Below are the code and all the weights of a small trained network. Each question names an input and a class and asks about switching units off, where a switched-off unit gives its printed mean instead of its output.

import numpy as np


def w(rows, s, z=0):
    codes = np.array(rows[::2]) - 128.0
    scale = np.full(codes.shape[1], s)
    scale[-1] = z or s
    return codes * scale


def norm(h):
    return h / np.sqrt((h * h).mean(-1, keepdims=True) + 1e-5)


def f(y):
    return np.maximum(y, 0)


def log_softmax(a):
    a = a - a.max(-1, keepdims=True)
    return a - np.log(np.exp(a).sum(-1, keepdims=True))


def net(x, mask):
    res = np.array(x, float).reshape(1, 4) / 4 @ E
    u = 0
    for l in range(2):
        y = f(norm(res) @ A[l][:, :-1].T + A[l][:, -1])
        res = res + np.where(mask[u : u + 15], y, B[l][:, -1]) @ B[l][:, :-1]
        u += 15
    return log_softmax(norm(res)[-1] @ U[:, :-1].T + U[:, -1])


A, B = {}, {}
E = w([
[127,88,128,87,72,132,164,152,84,177,106,213],'x0',
[129,135,103,158,92,131,105,128,151,70,99,121],'x1',
[165,113,160,127,65,187,136,163,253,154,156,86],'x2',
[177,101,118,87,144,134,167,158,120,13,155,126],'x3',
],0.0055)
A[0] = w([
[135,100,69,106,171,120,142,180,125,119,169,96,117],'0.n1',
[119,117,191,89,116,162,92,141,116,160,181,126,135],'0.n2',
[107,218,130,183,147,124,218,115,155,113,46,176,114],'0.n3',
[183,123,147,98,108,217,197,107,202,154,106,177,85],'0.n4',
[182,68,104,31,148,164,111,199,124,90,144,172,173],'0.n5',
[124,116,158,96,40,153,166,168,94,148,123,139,117],'0.n6',
[117,142,103,147,172,107,62,137,98,124,146,114,247],'0.n7',
[146,73,159,151,88,97,94,165,79,155,106,97,140],'0.n8',
[111,120,140,104,106,187,107,135,182,129,130,62,185],'0.n9',
[128,145,177,133,126,125,174,188,184,116,123,172,67],'0.n10',
[111,142,106,174,133,86,86,136,128,151,44,129,142],'0.n11',
[152,117,128,110,68,119,121,149,99,108,164,253,105],'0.n12',
[81,148,161,159,98,143,151,148,76,202,78,82,87],'0.n13',
[155,115,137,127,149,61,137,149,56,162,76,124,132],'0.n14',
[146,161,171,133,83,204,152,174,209,146,149,125,58],'0.n15',
],0.0051,0.0014)
B[0] = w([
[105,129,166,155,78,118,178,81,124,144,182,84,170],'0.n1',
[174,117,108,141,194,143,124,136,158,105,61,127,177],'0.n2',
[166,100,100,62,164,112,189,160,95,154,124,154,155],'0.n3',
[114,132,124,87,138,137,60,191,107,94,50,129,228],'0.n4',
[72,192,206,253,75,168,156,94,113,141,112,123,233],'0.n5',
[165,113,82,48,110,60,93,68,150,159,186,67,206],'0.n6',
[147,115,116,157,182,93,103,186,213,155,113,101,194],'0.n7',
[132,52,20,133,81,86,104,111,98,172,199,131,158],'0.n8',
[78,86,42,55,213,175,96,156,98,165,153,112,231],'0.n9',
[104,137,133,190,196,140,120,191,127,89,124,207,175],'0.n10',
[133,147,145,145,163,186,189,174,119,139,187,132,185],'0.n11',
[110,122,150,116,141,64,113,40,180,162,127,54,217],'0.n12',
[133,161,153,233,52,217,170,134,157,72,115,56,191],'0.n13',
[132,142,78,70,140,146,141,216,197,18,49,165,199],'0.n14',
[213,111,131,127,198,122,109,208,96,102,84,230,253],'0.n15',
],0.004,0.0051)
A[1] = w([
[89,94,182,135,185,110,94,111,208,145,113,78,118],'1.n1',
[164,158,181,104,96,192,163,104,112,23,188,106,146],'1.n2',
[165,45,108,42,2,83,144,54,121,179,69,193,143],'1.n3',
[129,144,112,156,90,165,96,124,141,207,118,148,149],'1.n4',
[149,56,176,128,111,125,190,112,110,83,173,171,81],'1.n5',
[181,131,94,151,192,132,90,105,156,115,183,51,161],'1.n6',
[170,184,142,156,127,198,68,100,140,180,72,126,106],'1.n7',
[140,136,71,190,129,162,105,99,123,191,132,85,62],'1.n8',
[135,108,150,126,108,101,111,133,79,141,103,237,166],'1.n9',
[57,166,108,136,106,186,144,176,83,208,117,162,64],'1.n10',
[65,154,71,183,178,51,182,115,105,96,116,136,254],'1.n11',
[170,159,62,67,53,144,88,80,129,89,111,138,221],'1.n12',
[47,181,96,40,180,109,130,79,63,76,79,183,162],'1.n13',
[120,144,205,135,175,157,85,117,175,187,143,209,72],'1.n14',
[157,58,162,99,37,133,105,101,155,108,71,173,103],'1.n15',
],0.005,0.00095)
B[1] = w([
[149,95,90,86,153,74,130,121,153,90,177,155,209],'1.n1',
[35,146,138,162,66,142,202,126,58,253,48,154,198],'1.n2',
[132,190,118,175,237,56,91,51,192,130,220,49,254],'1.n3',
[78,146,173,165,73,127,177,151,58,52,99,133,198],'1.n4',
[66,188,119,235,9,85,131,63,70,92,95,110,171],'1.n5',
[138,149,140,97,80,50,128,19,102,206,183,149,241],'1.n6',
[103,77,137,126,154,159,179,118,84,84,83,131,206],'1.n7',
[107,138,160,82,49,105,176,119,52,91,83,152,185],'1.n8',
[158,141,55,118,174,161,103,119,133,112,192,99,197],'1.n9',
[155,142,182,137,66,107,175,102,140,39,147,105,196],'1.n10',
[161,80,137,90,104,198,88,199,160,168,133,149,250],'1.n11',
[142,118,169,74,177,83,128,102,117,249,122,91,172],'1.n12',
[161,77,158,116,111,211,97,191,208,138,94,150,233],'1.n13',
[122,134,82,137,99,139,97,139,94,109,119,182,190],'1.n14',
[128,139,116,94,173,94,112,98,103,107,186,123,206],'1.n15',
],0.0048,0.0047)
U = w([
[188,49,108,66,166,192,80,254,189,134,118,195,255],'0',
[144,140,93,95,178,16,105,16,153,154,254,91,41],'1',
[54,155,187,189,41,149,215,128,54,107,109,131,101],'2',
],0.0087,0.00088)

Each question gives the input, the list of numbers given to net, and the class t.
The units are the neurons (one row each of A and B). Each row of codes is followed by its name. A weight is (code - 128) times the scale printed after its matrix; where a second scale follows, it is the last column's (A, B and U).
mask holds one flag per neuron, layer by layer. A switched-off neuron (its flag False) gives its mean, the last column of its row in B, instead of its output. The means were averaged over made-up inputs and are rounded, as every weight is.
A unit's drop is (log p(t) with every unit on - log p(t) with that unit switched off) / (log p(t) with every unit on - log p(t) with every unit switched off).
The circuit of an input: a set's keep is (log p(t) with only the set's units on - log p(t) with every unit switched off) / (log p(t) with every unit on - log p(t) with every unit switched off). Starting from the 12 units with the biggest drops (on a tie, the unit counted first), units are removed one at a time, each time the one whose removal leaves the highest keep (on an exact tie, the one counted first), for as long as the keep stays at least 0.8.
units of the circuit, in order: the units of the circuit, biggest drop first
most important unit: the unit with the biggest drop
k most important neurons: the k neurons with the biggest drops, biggest first
top k neurons in layer l: the k neurons of layer l with the biggest drops, biggest first
drop when u is switched off: that unit's drop, to one decimal
input [-1,-1,-3,4], class 2: most important unit => 0.n9
input [8,-1,-6,3], class 1: units of the circuit, in order => 1.n3, 0.n12
input [-3,7,-3,3], class 0: units of the circuit, in order => 1.n11, 1.n3
input [-7,-1,-8,7], class 0: units of the circuit, in order => 1.n11, 1.n13
input [6,-5,-2,6], class 1: 3 most important neurons => 1.n3, 0.n12, 0.n6
input [6,-4,5,-3], class 1: units of the circuit, in order => 0.n6, 1.n3
input [-2,1,-6,7], class 2: 2 most important neurons => 1.n2, 0.n9
input [3,-8,-4,6], class 2: top 2 neurons in layer 0 => 0.n5, 0.n9
input [-6,0,-6,-4], class 0: 2 most important neurons => 1.n11, 1.n3
input [-4,2,1,5], class 2: top 2 neurons in layer 1 => 1.n2, 1.n3
input [2,-8,-6,5], class 0: top 2 neurons in layer 1 => 1.n13, 1.n11
input [-5,-1,5,7], class 2: 2 most important neurons => 1.n2, 1.n3
input [7,-2,-3,-4], class 1: drop when 0.n4 is switched off => 0.0
input [0,2,5,-8], class 2: most important unit => 1.n4
input [5,-3,-8,5], class 0: drop when 1.n13 is switched off => 0.9
input [-3,2,-7,-6], class 0: drop when 1.n11 is switched off => 0.2
input [6,3,-1,-4], class 1: drop when 1.n3 is switched off => 0.1
input [-4,1,-4,1], class 0: top 2 neurons in layer 1 => 1.n11, 1.n3
